Where the symbols take the states:
JR: ^>SN, ~>LQ, *>NQ
ZL: ^>PN, ~>RF, *>JN
MZ: ^>NC, ~>QP, *>PN
SN: ^>LH, ~>HZ, *>JR
PN: ^>MZ, ~>TG, *>ZL
CR: ^>NG, ~>LM, *>FR
NG: ^>FH, ~>LB, *>CR
QL: ^>BS, ~>SC, *>DQ
JJ: ^>JL, ~>ML, *>BS
TG: ^>RF, ~>PN, *>QP
NM: ^>SC, ~>BS, *>ML
DJ: ^>NQ, ~>DQ, *>SC
DQ: ^>QL, ~>DJ, *>RC
FH: ^>BC, ~>CM, *>NG
NQ: ^>JR, ~>RC, *>DJ
SJ: ^>CT, ~>NJ, *>MF
NJ: ^>JN, ~>SJ, *>LH
JN: ^>ZL, ~>MF, *>NJ
CM: ^>LB, ~>FH, *>NC
RC: ^>DQ, ~>NQ, *>LQ
ML: ^>NM, ~>JJ, *>MQ
LB: ^>LM, ~>NG, *>CM
NC: ^>CM, ~>BC, *>MZ
LH: ^>NJ, ~>CT, *>SN
LF: ^>FR, ~>TD, *>JL
MF: ^>SJ, ~>JN, *>RF
FR: ^>CR, ~>JD, *>LF
JL: ^>LF, ~>MQ, *>JJ
TD: ^>MQ, ~>LF, *>JD
BC: ^>QP, ~>NC, *>FH
JD: ^>TD, ~>FR, *>LM
SC: ^>DJ, ~>QL, *>NM
CT: ^>HZ, ~>LH, *>SJ
LM: ^>JD, ~>CR, *>LB
MQ: ^>ML, ~>JL, *>TD
BS: ^>JJ, ~>NM, *>QL
HZ: ^>LQ, ~>SN, *>CT
LQ: ^>RC, ~>JR, *>HZ
QP: ^>TG, ~>MZ, *>BC
RF: ^>MF, ~>ZL, *>TG

Name the state of each row.
10 | 11 | -6 | -11 | 29 | 2 | -3 | -27 | 36 | -15 | 1 | 22 | 8 | 10 | -18 | 34 | 20 | 14 | 0 | 2 | 17 | 20 | 22 | -41: PN
-2 | -22 | 17 | -1 | -9 | 7 | 5 | 13 | 11 | 26 | -9 | 10 | -18 | 6 | -11 | 26 | -19 | 32 | 26 | 52 | -23 | -32 | -7 | 17: RF
13 | -17 | 5 | -7 | 33 | 8 | -10 | -21 | 32 | 5 | 5 | -11 | -9 | -5 | -15 | 44 | 30 | 10 | 0 | 36 | -10 | -8 | 32 | -21: MZ
9 | -18 | 1 | -4 | 25 | 11 | -11 | -17 | 39 | 3 | 2 | -10 | -4 | -5 | -13 | 43 | 24 | 13 | 0 | 42 | -5 | -10 | 41 | -20: MZ
-8 | 46 | -23 | -10 | -8 | 0 | -20 | 6 | -33 | -23 | -12 | -22 | 7 | -3 | 28 | 3 | -8 | -21 | -30 | -37 | 17 | 9 | -19 | -14: TD
8 | -13 | 16 | -1 | 31 | 10 | 3 | -34 | 35 | 4 | 8 | 11 | -15 | -8 | -31 | 13 | 48 | -12 | -14 | 31 | -9 | 5 | 9 | -18: QL
4 | 34 | -11 | -5 | 31 | 2 | 3 | -37 | 2 | -12 | -3 | 4 | 11 | -10 | -5 | 6 | 17 | 7 | -6 | -38 | 21 | 25 | 2 | -49: FH
1 | 1 | -2 | -17 | 25 | 0 | -13 | -38 | 28 | -18 | -7 | -7 | 5 | -4 | -2 | 22 | 26 | 9 | -28 | 5 | 8 | -4 | 21 | -44: BC
-6 | -22 | 6 | 6 | 1 | 33 | 5 | 19 | 19 | 14 | -1 | 11 | -5 | 1 | 3 | 26 | -23 | 12 | 48 | 56 | -16 | -18 | 3 | 17: JJ
8 | 36 | -4 | -18 | 1 | -32 | 6 | -10 | -4 | -24 | 12 | -1 | 8 | -5 | 0 | -30 | 11 | -14 | -18 | -60 | 16 | 9 | -2 | -11: LQ
4 | -34 | 17 | -12 | 11 | -2 | 3 | -24 | 19 | 15 | 17 | 29 | -2 | -6 | -22 | 23 | 10 | 23 | 36 | 45 | -7 | -1 | 14 | 11: TG
-8 | 28 | -13 | 1 | -25 | 2 | -12 | 28 | -48 | 10 | 4 | -2 | 11 | 15 | 33 | -10 | -30 | -16 | -4 | -12 | 1 | 5 | -32 | 20: CT
-22 | 28 | -18 | -13 | -1 | -9 | 0 | -3 | -17 | -43 | 1 | -16 | -1 | -2 | -3 | -21 | 23 | -10 | -30 | -45 | 8 | 11 | 25 | -20: MQ
-11 | -24 | -4 | -5 | -21 | 24 | 1 | 19 | -4 | 2 | -6 | -7 | 14 | 10 | 24 | 4 | -39 | 1 | 25 | 23 | -26 | -17 | -16 | 34: JR
6 | -32 | 15 | -4 | -2 | 5 | 5 | 16 | 19 | 19 | 1 | -5 | -9 | 13 | -8 | 25 | -12 | 29 | 22 | 50 | -21 | -35 | -13 | 10: RF
7 | 36 | -2 | -11 | -13 | -11 | 11 | -18 | -11 | -14 | -12 | 0 | 8 | 0 | 9 | -32 | 15 | -4 | -20 | -52 | -1 | 24 | 9 | -19: NG
-3 | -36 | 14 | -10 | 30 | 8 | -12 | -18 | 23 | -6 | 10 | 10 | -21 | -1 | -30 | 19 | 27 | 12 | 1 | 12 | -5 | 6 | 39 | -23: QP
8 | 25 | -9 | 19 | -16 | -2 | 11 | 7 | -37 | 14 | -6 | -6 | 19 | -4 | 30 | -28 | -30 | -16 | -11 | -33 | 13 | 15 | -21 | 23: JD

Complete each set of four: the symbols that take the first to the second take the third to the fourth.
Answers are names.
-7 | 45 | -24 | 0 | -13 | 2 | -13 | 5 | -41 | -11 | -8 | -20 | -2 | -5 | 32 | -4 | -4 | -22 | -31 | -40 | 11 | 7 | -20 | -4
: -2 | 30 | -17 | 22 | -17 | -2 | 11 | 10 | -35 | 9 | 0 | -1 | 25 | 4 | 26 | -27 | -37 | -19 | -8 | -31 | 12 | 17 | -18 | 23
:: 0 | 1 | -7 | -19 | 21 | 4 | -14 | -37 | 28 | -20 | -9 | -10 | 4 | 2 | -7 | 30 | 29 | 4 | -21 | 4 | 4 | -4 | 24 | -38
: FH

-3 | 52 | -20 | -7 | -10 | -6 | -12 | 4 | -29 | -22 | -7 | -9 | 4 | 1 | 29 | 1 | -3 | -20 | -29 | -37 | 11 | 5 | -18 | -11
: 15 | 21 | -4 | -12 | 22 | -18 | -1 | -33 | 12 | -20 | 16 | 9 | -9 | -24 | -15 | -6 | 30 | 0 | -3 | -39 | 8 | 13 | 22 | -27
:: 8 | -22 | 15 | 0 | 28 | 0 | 8 | -34 | 30 | 11 | 7 | 16 | -14 | -12 | -32 | 13 | 41 | -14 | -15 | 25 | -10 | 4 | 17 | -24
: JJ

17 | 17 | -6 | 9 | -29 | -20 | -21 | 24 | -33 | -1 | 9 | -5 | 4 | -2 | 32 | -29 | -26 | -7 | -7 | -31 | 12 | 9 | -33 | 17
: 1 | -13 | -4 | 14 | -15 | -3 | 8 | 32 | -21 | 5 | 6 | -27 | 3 | 2 | 18 | -28 | -45 | -1 | -2 | -6 | -13 | -15 | -23 | 36
:: -2 | -25 | 14 | -9 | 14 | -3 | 0 | -14 | 25 | 16 | 15 | 24 | 5 | -13 | -23 | 27 | 13 | 19 | 34 | 39 | -6 | -8 | 11 | 12
: QP

-5 | 30 | -4 | 7 | -4 | -7 | -11 | 7 | -52 | -15 | -20 | -2 | 7 | -1 | 28 | -22 | 14 | 10 | -11 | -45 | 24 | 5 | -13 | -4
: -11 | 37 | -7 | -21 | 10 | -19 | 12 | -23 | -18 | -20 | -10 | -16 | 13 | 8 | 3 | -22 | 30 | -15 | -34 | -36 | -5 | -1 | 0 | -23
:: 4 | 33 | -1 | -11 | -14 | -21 | 9 | -22 | -6 | -17 | -8 | 4 | 11 | -3 | 12 | -34 | 19 | -7 | -25 | -48 | 2 | 34 | 3 | -25
: FH

-15 | 45 | -16 | -5 | -6 | -1 | -20 | 5 | -36 | -20 | -4 | -18 | 4 | 1 | 29 | -2 | -9 | -15 | -26 | -37 | 15 | 4 | -25 | -6
: 3 | 25 | -17 | 15 | -10 | -4 | 10 | 12 | -35 | 7 | 3 | 3 | 20 | 2 | 25 | -28 | -31 | -20 | -10 | -29 | 18 | 21 | -23 | 17
:: -2 | -27 | 17 | 1 | -8 | 11 | 11 | 13 | 10 | 29 | -1 | 2 | -20 | 4 | -7 | 24 | -11 | 33 | 27 | 48 | -18 | -34 | -7 | 10
: TG

8 | 13 | -3 | -18 | 18 | -14 | 6 | -44 | 23 | -10 | -5 | 20 | -5 | -14 | -5 | 23 | 41 | 25 | 2 | 11 | 20 | -1 | 21 | -33
: -19 | 23 | -7 | 11 | -21 | -1 | -9 | 28 | -52 | -12 | -8 | -5 | 20 | -4 | 25 | -26 | -23 | 2 | -1 | -19 | 23 | -14 | -35 | 25
:: 12 | 37 | -8 | -4 | -12 | -14 | 11 | -10 | -6 | -20 | -9 | 8 | 13 | -5 | 11 | -37 | 18 | -15 | -19 | -54 | -1 | 36 | 4 | -18
: MQ

-4 | 4 | -6 | -9 | 40 | -1 | -3 | -34 | 18 | -7 | -24 | 11 | 5 | 12 | -22 | 15 | 42 | 8 | -10 | -4 | 19 | 1 | 40 | -28
: 11 | 33 | 2 | -9 | 11 | -22 | -7 | -21 | 9 | -19 | -4 | -2 | -9 | -10 | 1 | 8 | 37 | 16 | -20 | -36 | 38 | 24 | 11 | -30
:: -4 | -34 | 5 | -8 | 32 | 1 | -15 | -16 | 25 | -1 | 12 | 2 | -14 | 0 | -37 | 18 | 30 | 12 | 3 | 18 | -14 | 11 | 39 | -24
: BC

-15 | 18 | -13 | -11 | 1 | -13 | 1 | -16 | -13 | -46 | -2 | -14 | 0 | -11 | 3 | -15 | 20 | -13 | -29 | -44 | 8 | 12 | 20 | -11
: 9 | 25 | -2 | -18 | 25 | -17 | 1 | -32 | 7 | -24 | 12 | 3 | -9 | -19 | -14 | -9 | 30 | 2 | 6 | -42 | 10 | 12 | 23 | -27
:: -5 | 7 | -8 | -10 | 35 | -2 | -1 | -30 | 19 | -6 | -31 | 6 | -1 | 13 | -13 | 9 | 47 | 4 | -18 | 0 | 17 | -1 | 38 | -34
: QL

4 | 34 | -11 | -9 | 1 | -33 | 6 | -15 | -8 | -29 | 20 | -8 | -3 | -12 | 0 | -30 | 6 | -16 | -22 | -54 | 16 | 11 | 5 | -14
: -20 | 24 | -6 | -8 | -16 | -2 | 13 | 13 | -40 | -29 | 1 | -24 | 3 | -2 | 32 | -11 | 2 | -16 | -21 | -50 | 5 | 5 | -4 | 3
:: 6 | -39 | 17 | -7 | 7 | -8 | -1 | -18 | 23 | 17 | 11 | 29 | -1 | -12 | -21 | 28 | 13 | 18 | 37 | 44 | -3 | 0 | 16 | 11
: QP

-2 | 6 | -7 | -8 | 35 | 1 | -2 | -35 | 20 | -7 | -23 | 11 | -6 | 8 | -17 | 18 | 45 | 5 | -12 | 3 | 23 | 3 | 33 | -35
: 4 | -38 | 12 | 12 | 12 | 14 | -2 | -17 | 31 | 9 | 8 | 21 | 9 | 1 | -28 | 12 | 7 | -8 | 8 | 53 | -10 | -5 | 7 | 10
:: 13 | -35 | 20 | -10 | 16 | -11 | 3 | -23 | 28 | 17 | 16 | 28 | -2 | -4 | -30 | 25 | 12 | 23 | 33 | 44 | -4 | 2 | 15 | 14
: PN

1 | 40 | -11 | -17 | 6 | -35 | 2 | -12 | -8 | -27 | 18 | -2 | 0 | -5 | 2 | -16 | 1 | -12 | -13 | -62 | 14 | 6 | 3 | -15
: -18 | -23 | -10 | -5 | -27 | 20 | 7 | 25 | -2 | 15 | -1 | -10 | 19 | 7 | 24 | 4 | -37 | 6 | 35 | 31 | -23 | -23 | -9 | 30
:: -6 | -40 | 21 | 5 | 1 | 10 | 0 | 12 | 10 | 22 | 14 | 19 | -7 | -7 | -7 | 23 | -14 | 9 | 39 | 35 | -2 | -9 | -19 | 30
: FH

1 | -39 | 18 | 2 | 0 | 11 | 9 | 14 | 3 | 23 | 18 | 17 | -3 | -4 | -15 | 23 | -5 | 3 | 39 | 39 | 5 | -15 | -16 | 31
: 9 | -8 | -5 | 17 | -33 | 3 | 17 | 44 | -11 | 23 | -6 | -12 | 5 | 12 | 28 | -36 | -19 | -23 | 9 | -8 | -18 | -9 | -24 | 29
:: 0 | -37 | 21 | -8 | 34 | -7 | -19 | -14 | 27 | -8 | 14 | -3 | -17 | 4 | -37 | 18 | 33 | 6 | 2 | 9 | -10 | 11 | 42 | -24
: RF

10 | 37 | 1 | -8 | 2 | -22 | 1 | -19 | 2 | -21 | -5 | -1 | -11 | -10 | 1 | 11 | 36 | 15 | -18 | -35 | 36 | 16 | 9 | -31
: 1 | -40 | 3 | 13 | -19 | 14 | 8 | 38 | 20 | 18 | -1 | 2 | 9 | 20 | 9 | -12 | -18 | -9 | 12 | 27 | -18 | -24 | -17 | 31
:: -26 | 19 | -4 | -12 | -11 | 1 | 12 | 15 | -35 | -32 | 1 | -27 | 9 | -1 | 27 | -21 | 2 | -15 | -24 | -51 | 9 | 0 | -5 | 1
: TG

-14 | 17 | -5 | 18 | -15 | -4 | -9 | 25 | -48 | -4 | -12 | 0 | 12 | -6 | 32 | -18 | -24 | 6 | 1 | -13 | 20 | -5 | -37 | 32
: 8 | 38 | -11 | -12 | 36 | 1 | 0 | -31 | 3 | -20 | -12 | 6 | 6 | -11 | -6 | 6 | 15 | 7 | -9 | -43 | 17 | 27 | 6 | -49
:: 5 | -5 | 8 | 10 | -23 | 6 | 10 | 39 | -13 | 23 | -3 | -16 | 2 | 12 | 23 | -34 | -20 | -18 | 11 | 1 | -12 | -8 | -24 | 30
: MQ

5 | -27 | 19 | -6 | -3 | 13 | 15 | 6 | 12 | 23 | -7 | 3 | -14 | 13 | -7 | 24 | -18 | 25 | 21 | 51 | -22 | -31 | -12 | 14
: 4 | -42 | 11 | 9 | -7 | 12 | 16 | 39 | 13 | 19 | -2 | -1 | 4 | 16 | 6 | -12 | -34 | -3 | 22 | 28 | -16 | -20 | -16 | 29
:: 3 | 27 | 15 | -9 | 7 | -9 | 11 | -29 | 11 | -23 | 0 | 6 | -4 | -6 | -19 | 0 | 34 | -4 | -28 | -40 | 9 | 28 | 13 | -42
: PN

1 | -29 | 14 | 2 | -3 | 11 | 4 | 13 | 14 | 29 | -12 | -3 | -15 | 8 | -10 | 22 | -9 | 31 | 22 | 49 | -14 | -30 | -8 | 7
: 7 | 17 | 23 | -3 | 1 | -11 | 19 | -37 | 15 | -20 | -4 | 5 | 1 | -15 | -17 | -1 | 36 | -3 | -24 | -32 | 3 | 27 | 12 | -52
:: -2 | -32 | 16 | -6 | 30 | 4 | -22 | -10 | 34 | -7 | 12 | 7 | -27 | -3 | -41 | 16 | 27 | 5 | -4 | 15 | -13 | 11 | 33 | -13
: MZ

